[[  3.1  -0.3  25.3]
 [ -7.5  15.3 -13.2]
 [ -2.4   8.2  -0.5]
 [ 21.5 -27.5  22.9]
 [ 27.5 -35.9   0.0]
 [  2.6  -2.1  -3.8]
 [ -5.5  -0.5 -29.5]
 [ 44.6 -60.6  47.9]
 [ -3.4  -3.5 -28.2]
 [  1.7   3.2  -1.1]
 [-28.7   2.0 -12.7]
 [  2.8  -0.5  -0.9]]
=>
[[  2.8  -0.5  -0.9]
 [-28.7   2.0 -12.7]
 [  1.7   3.2  -1.1]
 [ -3.4  -3.5 -28.2]
 [ 44.6 -60.6  47.9]
 [ -5.5  -0.5 -29.5]
 [  2.6  -2.1  -3.8]
 [ 27.5 -35.9   0.0]
 [ 21.5 -27.5  22.9]
 [ -2.4   8.2  -0.5]
 [ -7.5  15.3 -13.2]
 [  3.1  -0.3  25.3]]

[[ 21.8 -10.4 -24.6  -6.3   6.6 -28.1  18.4 -20.4   0.0  18.1   9.3  41.9
   -9.4  -4.0  16.9 -39.5]
 [ 25.8 -10.4 -29.1  -6.3   0.0 -29.9   0.0 -22.0   0.0  18.1  10.2  50.3
   -9.4  -4.0   0.0 -47.5]
 [ 24.8 -10.4 -27.8  -6.3   6.6 -29.6  19.0 -22.0  17.3  18.1   0.0  47.1
   -9.4  -4.0  16.9 -44.7]
 [ 19.4 -10.4 -22.3  -5.4   6.6 -26.8  16.7 -18.9  17.3  18.1   8.2  39.5
   -9.4  -4.0  16.5   0.0]
 [ 32.3 -12.1   0.0 -10.2   0.0 -34.5  19.0 -26.4  17.3  18.5  16.8  60.4
  -11.3  -4.0  20.3 -56.6]]
=>
[[ 32.3 -12.1   0.0 -10.2   0.0 -34.5  19.0 -26.4  17.3  18.5  16.8  60.4
  -11.3  -4.0  20.3 -56.6]
 [ 19.4 -10.4 -22.3  -5.4   6.6 -26.8  16.7 -18.9  17.3  18.1   8.2  39.5
   -9.4  -4.0  16.5   0.0]
 [ 24.8 -10.4 -27.8  -6.3   6.6 -29.6  19.0 -22.0  17.3  18.1   0.0  47.1
   -9.4  -4.0  16.9 -44.7]
 [ 25.8 -10.4 -29.1  -6.3   0.0 -29.9   0.0 -22.0   0.0  18.1  10.2  50.3
   -9.4  -4.0   0.0 -47.5]
 [ 21.8 -10.4 -24.6  -6.3   6.6 -28.1  18.4 -20.4   0.0  18.1   9.3  41.9
   -9.4  -4.0  16.9 -39.5]]

[[ -3.8 -17.5  40.4 -42.5  27.4 -21.5  43.8 -47.2  28.1  41.7  61.0 -59.1]
 [ -4.8 -20.5  46.8 -49.4  31.8 -25.2  50.7 -54.9  32.5  48.3  70.5 -68.5]]
=>
[[ -4.8 -20.5  46.8 -49.4  31.8 -25.2  50.7 -54.9  32.5  48.3  70.5 -68.5]
 [ -3.8 -17.5  40.4 -42.5  27.4 -21.5  43.8 -47.2  28.1  41.7  61.0 -59.1]]

[[ -7.6  -9.9 -50.3 -41.7  26.7 -41.5   0.6   3.2 -54.2   0.3]
 [ -9.1  26.0 -80.5 -34.7  21.7  26.2  -4.0  57.8 -26.3  11.3]
 [-23.5  41.3  10.6 -61.0  42.3  -1.7 -45.5  35.8 -28.5  -5.4]
 [ 27.7 -46.5 -42.7   3.6  -2.1 -47.8 -11.5   0.3  60.0  32.2]]
=>
[[ 27.7 -46.5 -42.7   3.6  -2.1 -47.8 -11.5   0.3  60.0  32.2]
 [-23.5  41.3  10.6 -61.0  42.3  -1.7 -45.5  35.8 -28.5  -5.4]
 [ -9.1  26.0 -80.5 -34.7  21.7  26.2  -4.0  57.8 -26.3  11.3]
 [ -7.6  -9.9 -50.3 -41.7  26.7 -41.5   0.6   3.2 -54.2   0.3]]

[[ 23.9   6.2  18.9   3.9  17.1  50.8   4.2]
 [ 33.3   6.6 -34.8   0.0  10.3  -6.7  32.2]
 [-20.0  -6.9  -1.6  19.6  11.5  -4.8 -32.0]
 [-11.8 -13.6  -9.9 -11.9  23.5 -24.4  -4.2]
 [-64.3   0.8  25.5  13.7   6.6   8.8   8.2]
 [-37.6  -8.7   1.6   7.4  21.5  -6.2 -46.0]
 [-25.3  38.8 -19.2  -3.3  -6.6   1.6 -12.7]
 [  6.2  32.3  -1.6 -39.4  -2.1 -42.5  -2.6]]
=>
[[  6.2  32.3  -1.6 -39.4  -2.1 -42.5  -2.6]
 [-25.3  38.8 -19.2  -3.3  -6.6   1.6 -12.7]
 [-37.6  -8.7   1.6   7.4  21.5  -6.2 -46.0]
 [-64.3   0.8  25.5  13.7   6.6   8.8   8.2]
 [-11.8 -13.6  -9.9 -11.9  23.5 -24.4  -4.2]
 [-20.0  -6.9  -1.6  19.6  11.5  -4.8 -32.0]
 [ 33.3   6.6 -34.8   0.0  10.3  -6.7  32.2]
 [ 23.9   6.2  18.9   3.9  17.1  50.8   4.2]]

[[-13.3   0.4 -19.8  54.8  -7.5  -5.0  60.7 -22.7 -34.5   0.0 -18.2]
 [  1.4   0.2  12.8 -54.1  -4.9  -6.6 -62.9  18.0  39.5   0.0   9.9]
 [-10.2  -0.7 -17.7  56.2  -4.6  -1.7  61.9 -21.1 -34.5   0.0 -15.9]
 [-13.9   0.3 -22.3  67.2  -6.8  -3.7  74.8 -26.0 -41.4   0.0 -20.2]
 [-15.2   0.4 -23.6  69.2  -7.9  -4.7  76.9 -27.3 -42.8   0.0 -21.6]]
=>
[[-15.2   0.4 -23.6  69.2  -7.9  -4.7  76.9 -27.3 -42.8   0.0 -21.6]
 [-13.9   0.3 -22.3  67.2  -6.8  -3.7  74.8 -26.0 -41.4   0.0 -20.2]
 [-10.2  -0.7 -17.7  56.2  -4.6  -1.7  61.9 -21.1 -34.5   0.0 -15.9]
 [  1.4   0.2  12.8 -54.1  -4.9  -6.6 -62.9  18.0  39.5   0.0   9.9]
 [-13.3   0.4 -19.8  54.8  -7.5  -5.0  60.7 -22.7 -34.5   0.0 -18.2]]
